Below is a small trained network, with its code and all its weights. Each question gives an input and a class and asks what happens when units are switched off, that is, made to give their printed mean instead of their output.

import numpy as np


def w(rows, s, z=0):
    codes = np.array(rows[::2]) - 128.0
    scale = np.full(codes.shape[1], s)
    scale[-1] = z or s
    return codes * scale


def norm(h):
    return h / np.sqrt((h * h).mean(-1, keepdims=True) + 1e-5)


def f(y):
    return np.maximum(y, 0)


def log_softmax(a):
    a = a - a.max(-1, keepdims=True)
    return a - np.log(np.exp(a).sum(-1, keepdims=True))


def net(x, mask):
    res = np.array(x, float).reshape(1, 8) / 4 @ E
    u = 0
    for l in range(4):
        y = f(norm(res) @ A[l][:, :-1].T + A[l][:, -1])
        res = res + np.where(mask[u : u + 3], y, B[l][:, -1]) @ B[l][:, :-1]
        u += 3
    return log_softmax(norm(res)[-1] @ U[:, :-1].T + U[:, -1])


A, B = {}, {}
E = w([
[150,177,86,176,94,189,70,182],'x0',
[64,80,121,214,114,97,14,88],'x1',
[216,112,138,159,162,178,194,122],'x2',
[168,115,126,141,70,59,250,15],'x3',
[80,205,103,21,112,255,224,39],'x4',
[84,211,143,28,107,60,167,150],'x5',
[97,195,144,219,226,164,121,88],'x6',
[183,54,229,119,191,154,148,58],'x7',
],0.0044)
A[0] = w([
[135,129,164,201,175,95,68,160,67],'0.n0',
[123,139,165,85,125,39,83,185,92],'0.n1',
[156,107,149,213,139,2,146,103,6],'0.n2',
],0.012,0.0018)
B[0] = w([
[51,95,42,137,194,144,183,189,234],'0.n0',
[16,113,79,3,162,136,87,145,241],'0.n1',
[201,19,223,192,35,134,145,47,255],'0.n2',
],0.0063,0.0064)
A[1] = w([
[215,240,255,185,172,39,89,121,4],'1.n0',
[207,171,235,253,82,39,58,65,6],'1.n1',
[173,52,44,137,12,70,19,126,161],'1.n2',
],0.0077,0.0016)
B[1] = w([
[32,102,236,130,45,120,150,102,139],'1.n0',
[69,198,184,164,3,53,105,134,199],'1.n1',
[114,5,68,48,160,45,205,209,254],'1.n2',
],0.0051)
A[2] = w([
[155,96,135,253,153,129,31,220,137],'2.n0',
[97,118,149,207,165,171,88,61,132],'2.n1',
[144,223,65,125,36,121,95,226,1],'2.n2',
],0.013,0.0021)
B[2] = w([
[160,2,164,142,244,204,204,128,253],'2.n0',
[91,219,149,147,96,122,79,176,211],'2.n1',
[58,242,64,148,7,101,90,84,215],'2.n2',
],0.0095,0.0062)
A[3] = w([
[186,247,157,67,170,135,162,113,125],'3.n0',
[158,195,128,62,75,135,224,129,254],'3.n1',
[110,195,87,161,120,193,143,112,158],'3.n2',
],0.015,0.00095)
B[3] = w([
[111,71,10,140,135,132,188,140,205],'3.n0',
[146,131,111,209,246,204,140,169,254],'3.n1',
[163,136,156,124,95,128,79,81,213],'3.n2',
],0.012,0.0098)
U = w([
[186,201,197,145,163,149,129,125,2],'0',
[149,81,79,148,243,195,199,160,225],'1',
[47,140,104,31,139,81,96,179,163],'2',
[176,27,201,134,95,79,166,83,80],'3',
[128,254,84,163,92,171,78,84,94],'4',
],0.0092,0.0029)

Each question gives the input, the list of numbers given to net, and the class t.
The units are the neurons (one row each of A and B). Each row of codes is followed by its name. A weight is (code - 128) times the scale printed after its matrix; where a second scale follows, it is the last column's (A, B and U).
mask holds one flag per neuron, layer by layer. A switched-off neuron (its flag False) gives its mean, the last column of its row in B, instead of its output. The means were averaged over made-up inputs and are rounded, as every weight is.
A unit's drop is (log p(t) with every unit on - log p(t) with that unit switched off) / (log p(t) with every unit on - log p(t) with every unit switched off).
The circuit of an input: a set's keep is (log p(t) with only the set's units on - log p(t) with every unit switched off) / (log p(t) with every unit on - log p(t) with every unit switched off). Starting from all 12 units, units are removed one at a time, each time the one whose removal leaves the highest keep (on an exact tie, the one counted first), for as long as the keep stays at least 0.8.
units of the circuit, in order: the units of the circuit, biggest drop first
unit that matters most: the unit with the biggest drop
k most important neurons: the k neurons with the biggest drops, biggest first
top k neurons in layer l: the k neurons of layer l with the biggest drops, biggest first
drop when u is switched off: that unit's drop, to one decimal
input [-2,7,-2,-6,5,1,7,3], class 4: unit that matters most : 2.n1
input [-8,-1,-7,-2,-1,-3,4,6], class 2: units of the circuit, in order : 3.n1; 2.n0
input [-7,4,4,6,-8,2,8,7], class 3: 2 most important neurons : 0.n2; 3.n1
input [-1,7,4,6,5,-7,-2,-4], class 3: 2 most important neurons : 3.n1; 1.n2
input [-7,-7,5,-1,-6,5,5,6], class 3: units of the circuit, in order : 0.n2; 3.n1
input [6,5,4,7,-1,0,-6,-8], class 2: units of the circuit, in order : 1.n2; 2.n0
input [4,-2,-7,7,-1,3,6,-3], class 4: 3 most important neurons : 1.n1; 2.n0; 2.n2
input [-5,1,-8,-6,2,-8,-8,8], class 2: units of the circuit, in order : 3.n1; 2.n0
input [5,3,-6,7,-4,7,5,-2], class 2: 3 most important neurons : 0.n1; 2.n0; 3.n1
input [-6,-2,4,1,1,-8,3,-5], class 4: 2 most important neurons : 2.n1; 1.n2
input [0,-3,4,-2,-8,5,-5,-5], class 2: 2 most important neurons : 0.n1; 3.n1
input [6,6,-4,5,2,-7,-4,-7], class 2: 3 most important neurons : 1.n2; 3.n1; 0.n2
input [1,0,-3,-4,-5,5,6,-8], class 2: 2 most important neurons : 0.n1; 3.n1
input [3,-3,3,-1,-1,8,-8,-8], class 4: units of the circuit, in order : 2.n2
input [-1,7,7,-3,5,-4,5,-6], class 0: top 2 neurons in layer 3 : 3.n0; 3.n2
input [3,6,5,-2,-2,6,-3,-7], class 2: top 2 neurons in layer 1 : 1.n2; 1.n1
input [-3,-2,-2,7,-6,6,8,-8], class 3: drop when 0.n2 is switched off : 1.1
input [0,0,1,5,-8,1,2,-2], class 3: drop when 0.n2 is switched off : 0.9
input [6,-6,-2,-6,5,3,-4,-4], class 4: drop when 2.n0 is switched off : 0.0
input [8,-4,-6,-5,5,-2,-3,-5], class 4: unit that matters most : 2.n2
input [-6,6,-5,0,-2,6,0,0], class 2: drop when 2.n0 is switched off : 0.2
